Here is a tiny trained network, its code and every weight. The questions are about switching its units off for an input and a class, where a switched-off unit gives its printed mean instead of its output.

import numpy as np


def w(rows, s, z=0):
    codes = np.array(rows[::2]) - 128.0
    scale = np.full(codes.shape[1], s)
    scale[-1] = z or s
    return codes * scale


def norm(h):
    return h / np.sqrt((h * h).mean(-1, keepdims=True) + 1e-5)


def f(y):
    return y / 2 * (1 + np.tanh(0.7978845608 * (y + 0.044715 * y**3)))


def log_softmax(a):
    a = a - a.max(-1, keepdims=True)
    return a - np.log(np.exp(a).sum(-1, keepdims=True))


def net(x, mask):
    res = np.array(x, float).reshape(1, 5) / 4 @ E
    u = 0
    for l in range(4):
        y = f(norm(res) @ A[l][:, :-1].T + A[l][:, -1])
        res = res + np.where(mask[u : u + 7], y, B[l][:, -1]) @ B[l][:, :-1]
        u += 7
    return log_softmax(norm(res)[-1] @ U[:, :-1].T + U[:, -1])


A, B = {}, {}
E = w([
[156,51,29,88,97,178,72,190,181],'x0',
[198,65,118,61,154,59,176,181,255],'x1',
[120,140,233,126,180,130,229,157,143],'x2',
[36,32,225,224,116,193,51,120,76],'x3',
[83,62,95,126,127,190,242,41,152],'x4',
],0.0087)
A[0] = w([
[128,149,208,151,126,116,154,137,108,15],'0.n0',
[155,131,144,99,128,102,130,254,166,4],'0.n1',
[128,100,140,117,131,120,181,109,148,51],'0.n2',
[105,89,178,158,126,155,88,123,105,3],'0.n3',
[136,125,180,149,126,65,49,130,122,53],'0.n4',
[136,158,105,125,125,119,96,137,120,122],'0.n5',
[137,56,92,130,124,128,86,167,151,75],'0.n6',
],0.027,0.0048)
B[0] = w([
[66,143,140,36,150,152,143,136,158,213],'0.n0',
[247,87,156,153,251,120,104,202,141,253],'0.n1',
[146,136,120,173,105,80,136,61,125,186],'0.n2',
[130,106,158,194,140,208,97,121,88,215],'0.n3',
[100,162,149,169,70,11,83,90,96,207],'0.n4',
[120,175,85,152,141,98,112,131,107,170],'0.n5',
[98,129,141,33,93,142,110,124,190,218],'0.n6',
],0.025,0.015)
A[1] = w([
[162,92,136,186,83,104,234,113,131,53],'1.n0',
[132,34,87,124,42,88,217,183,121,2],'1.n1',
[131,123,203,160,117,187,151,98,96,126],'1.n2',
[69,65,130,213,116,217,87,168,56,103],'1.n3',
[167,193,9,124,100,158,116,191,35,69],'1.n4',
[152,63,124,171,98,90,230,110,116,30],'1.n5',
[143,85,98,134,109,137,190,178,109,124],'1.n6',
],0.015,0.0045)
B[1] = w([
[152,135,137,119,98,81,129,56,149,163],'1.n0',
[91,121,170,154,134,154,145,157,96,127],'1.n1',
[110,69,170,118,101,144,105,163,46,205],'1.n2',
[172,90,157,134,34,225,111,119,67,254],'1.n3',
[44,147,1,157,168,122,155,184,106,160],'1.n4',
[196,165,124,127,103,138,166,67,164,160],'1.n5',
[183,219,150,120,142,152,121,139,153,125],'1.n6',
],0.013,0.0091)
A[2] = w([
[163,106,94,169,103,113,203,50,179,1],'2.n0',
[63,186,168,85,144,160,202,176,150,22],'2.n1',
[105,119,119,27,104,165,94,153,190,55],'2.n2',
[127,113,101,85,99,152,126,96,205,123],'2.n3',
[110,165,6,136,130,123,178,143,137,63],'2.n4',
[122,147,69,131,126,133,152,153,105,50],'2.n5',
[122,160,171,110,167,132,206,54,120,175],'2.n6',
],0.022,0.0025)
B[2] = w([
[231,179,128,205,35,98,149,42,178,214],'2.n0',
[7,38,112,104,216,73,198,167,110,194],'2.n1',
[105,28,43,18,74,125,158,120,103,246],'2.n2',
[105,112,96,93,74,167,9,139,168,208],'2.n3',
[122,178,18,130,170,224,149,138,126,181],'2.n4',
[111,187,81,117,155,174,132,121,172,144],'2.n5',
[146,123,177,93,118,53,247,64,128,217],'2.n6',
],0.016,0.011)
A[3] = w([
[108,134,145,152,94,141,152,171,154,90],'3.n0',
[93,120,189,99,111,187,135,84,85,96],'3.n1',
[66,160,159,87,166,140,182,153,154,56],'3.n2',
[214,143,154,112,176,143,133,199,150,94],'3.n3',
[206,98,135,116,177,115,150,195,102,3],'3.n4',
[149,114,185,171,117,250,129,159,107,85],'3.n5',
[123,155,101,123,145,153,169,193,119,73],'3.n6',
],0.024,0.005)
B[3] = w([
[30,86,95,198,125,100,104,74,251,123],'3.n0',
[129,109,129,141,144,196,206,161,143,228],'3.n1',
[114,130,145,94,187,118,176,143,106,169],'3.n2',
[144,78,133,200,210,149,122,140,167,253],'3.n3',
[176,55,146,204,185,127,95,119,157,233],'3.n4',
[97,118,122,197,98,216,178,114,167,226],'3.n5',
[164,179,131,108,128,140,179,144,138,154],'3.n6',
],0.024,0.015)
U = w([
[196,148,149,132,77,89,166,45,153,6],'0',
[82,192,186,164,94,45,32,125,43,90],'1',
[119,198,46,115,167,165,129,152,110,49],'2',
[126,64,106,7,68,159,58,138,147,98],'3',
[195,57,162,165,227,112,73,160,167,222],'4',
[56,96,196,57,182,88,193,126,101,193],'5',
[80,78,203,177,81,233,130,125,85,205],'6',
],0.017,0.0018)

Each question gives the input, the list of numbers given to net, and the class t.
The units are the neurons (one row each of A and B). Each row of codes is followed by its name. A weight is (code - 128) times the scale printed after its matrix; where a second scale follows, it is the last column's (A, B and U).
mask holds one flag per neuron, layer by layer. A switched-off neuron (its flag False) gives its mean, the last column of its row in B, instead of its output. The means were averaged over made-up inputs and are rounded, as every weight is.
A unit's drop is (log p(t) with every unit on - log p(t) with that unit switched off) / (log p(t) with every unit on - log p(t) with every unit switched off).
The circuit of an input: a set's keep is (log p(t) with only the set's units on - log p(t) with every unit switched off) / (log p(t) with every unit on - log p(t) with every unit switched off). Starting from the 12 units with the biggest drops (on a tie, the unit counted first), units are removed one at a time, each time the one whose removal leaves the highest keep (on an exact tie, the one counted first), for as long as the keep stays at least 0.8.
units of the circuit, in order: the units of the circuit, biggest drop first
top k neurons: the k neurons with the biggest drops, biggest first
top k neurons in layer l: the k neurons of layer l with the biggest drops, biggest first
drop when u is switched off: that unit's drop, to one decimal
input [-3,5,3,-7,3], class 0: units of the circuit, in order : [0.n2, 2.n0]
input [-7,-7,5,-2,-8], class 5: units of the circuit, in order : [0.n0]
input [7,0,3,5,7], class 6: units of the circuit, in order : [0.n3, 3.n5]
input [-7,7,5,-1,1], class 5: units of the circuit, in order : [0.n0, 2.n1]
input [7,-8,-7,1,6], class 3: units of the circuit, in order : [0.n6, 2.n2]
input [5,-4,-8,4,-4], class 1: units of the circuit, in order : [0.n4, 0.n5, 3.n3]
input [-6,1,4,0,8], class 0: top 3 neurons : [0.n2, 2.n0, 0.n6]
input [-6,-7,2,3,-8], class 6: top 2 neurons : [0.n3, 3.n1]
input [-5,-6,7,2,3], class 5: top 2 neurons : [0.n0, 2.n1]
input [8,-6,0,-5,-4], class 2: top 3 neurons : [0.n5, 1.n4, 2.n4]
input [4,-4,-7,-2,-4], class 2: units of the circuit, in order : [0.n5, 1.n4, 2.n4]
input [1,-1,-4,-2,3], class 3: top 2 neurons in layer 0 : [0.n1, 0.n6]
input [-6,0,5,7,0], class 6: top 3 neurons : [0.n3, 0.n6, 1.n3]
input [2,6,-5,-2,1], class 3: units of the circuit, in order : [0.n6]
input [3,6,-4,-8,7], class 0: top 2 neurons : [0.n2, 0.n0]
input [-3,7,7,6,6], class 0: top 2 neurons : [0.n2, 0.n6]
input [-2,-5,-5,1,-1], class 6: top 2 neurons : [0.n3, 1.n3]
input [8,-5,-6,-5,-8], class 2: top 2 neurons : [0.n5, 1.n4]
input [3,-8,-7,3,-6], class 1: top 2 neurons : [0.n4, 0.n5]
input [1,-1,2,2,-7], class 1: units of the circuit, in order : [0.n4]
input [-6,1,-1,-8,0], class 0: top 2 neurons : [0.n1, 0.n0]
input [-7,4,7,7,-4], class 5: drop when 2.n4 is switched off : 0.0
